Here is a tiny trained network, its code and every weight. The questions are about switching its units off for an input and a class, where a switched-off unit gives its printed mean instead of its output.

import numpy as np


def w(rows, s, z=0):
    codes = np.array(rows[::2]) - 128.0
    scale = np.full(codes.shape[1], s)
    scale[-1] = z or s
    return codes * scale


def f(y):
    return np.maximum(y, 0)


def log_softmax(a):
    a = a - a.max(-1, keepdims=True)
    return a - np.log(np.exp(a).sum(-1, keepdims=True))


def net(x, mask):
    res = np.array(x, float).reshape(1, 5) / 4 @ E
    y = f(res @ A[0][:, :-1].T + A[0][:, -1])
    res = res + np.where(mask, y, B[0][:, -1]) @ B[0][:, :-1]
    return log_softmax(res[-1] @ U[:, :-1].T + U[:, -1])


A, B = {}, {}
E = w([
[152,52,145,109,22],'x0',
[210,217,79,140,84],'x1',
[148,117,153,254,105],'x2',
[79,106,72,144,112],'x3',
[57,185,202,102,49],'x4',
],0.01)
A[0] = w([
[102,182,203,147,107,177],'n0',
[95,44,136,186,115,199],'n1',
[74,145,118,76,128,126],'n2',
[125,85,123,139,184,119],'n3',
[147,113,105,129,248,253],'n4',
[76,164,100,93,148,162],'n5',
[107,192,104,78,136,162],'n6',
[180,157,120,83,125,225],'n7',
[175,120,50,183,156,194],'n8',
[131,96,144,136,26,209],'n9',
[152,195,145,177,130,162],'n10',
[82,52,179,132,137,192],'n11',
],0.013,0.0056)
B[0] = w([
[72,132,192,140,71,208],'n0',
[98,55,91,164,131,218],'n1',
[77,145,103,64,129,172],'n2',
[123,88,125,164,204,174],'n3',
[149,134,150,141,254,248],'n4',
[57,183,97,107,152,177],'n5',
[94,206,126,80,139,186],'n6',
[181,182,178,78,137,195],'n7',
[208,181,105,193,173,235],'n8',
[192,74,80,107,5,223],'n9',
[98,198,190,235,69,201],'n10',
[63,27,149,110,140,213],'n11',
],0.0099,0.013)
U = w([
[185,179,121,162,189,57],'0',
[87,61,141,156,201,216],'1',
[83,53,124,116,82,2],'2',
[58,169,116,57,142,158],'3',
[91,166,192,202,73,124],'4',
[204,104,131,50,90,172],'5',
[165,110,3,185,99,164],'6',
],0.012,0.0031)

Each question gives the input, the list of numbers given to net, and the class t.
The units are the neurons (one row each of A and B). Each row of codes is followed by its name. A weight is (code - 128) times the scale printed after its matrix; where a second scale follows, it is the last column's (A, B and U).
mask holds one flag per neuron, in row order. A switched-off neuron (its flag False) gives its mean, the last column of its row in B, instead of its output. The means were averaged over made-up inputs and are rounded, as every weight is.
A unit's drop is (log p(t) with every unit on - log p(t) with that unit switched off) / (log p(t) with every unit on - log p(t) with every unit switched off).
The circuit of an input: a set's keep is (log p(t) with only the set's units on - log p(t) with every unit switched off) / (log p(t) with every unit on - log p(t) with every unit switched off). Starting from all 12 units, units are removed one at a time, each time the one whose removal leaves the highest keep (on an exact tie, the one counted first), for as long as the keep stays at least 0.8.
circuit, biggest first: the units of the circuit, biggest drop first
unit that matters most: the unit with the biggest drop
k most important neurons: the k neurons with the biggest drops, biggest first
drop of u: that unit's drop, to one decimal
input [1,0,-2,-2,6], class 3: unit that matters most => n10
input [-3,-2,3,4,-7], class 0: 2 most important neurons => (n8 n11)
input [5,-6,-7,-6,7], class 2: 3 most important neurons => (n11 n9 n4)
input [7,-2,8,-7,8], class 2: circuit, biggest first => (n9 n11)
input [4,-8,5,-5,-1], class 2: circuit, biggest first => (n4 n8)
input [-6,4,1,3,2], class 4: 3 most important neurons => (n10 n3 n4)
input [8,5,1,0,-1], class 5: circuit, biggest first => (n7 n10)
input [-2,-3,0,7,3], class 3: circuit, biggest first => (n5 n2)
input [-3,1,-2,2,0], class 3: 2 most important neurons => (n8 n5)
input [1,0,-3,-7,4], class 3: circuit, biggest first => (n8 n6)
input [5,-1,7,-5,3], class 2: circuit, biggest first => (n9 n8)
input [6,-5,-3,-8,-1], class 2: 3 most important neurons => (n11 n4 n8)
input [-2,-3,-2,-8,7], class 3: 4 most important neurons => (n2 n8 n10 n6)
input [7,7,-1,-3,4], class 5: circuit, biggest first => (n9)
input [-3,1,2,7,-1], class 0: 3 most important neurons => (n9 n11 n8)
input [-1,7,-1,-4,1], class 4: drop of n4 => 0.5
input [-7,1,8,-5,0], class 4: drop of n10 => 2.5
input [4,8,-4,2,5], class 5: drop of n9 => 0.8
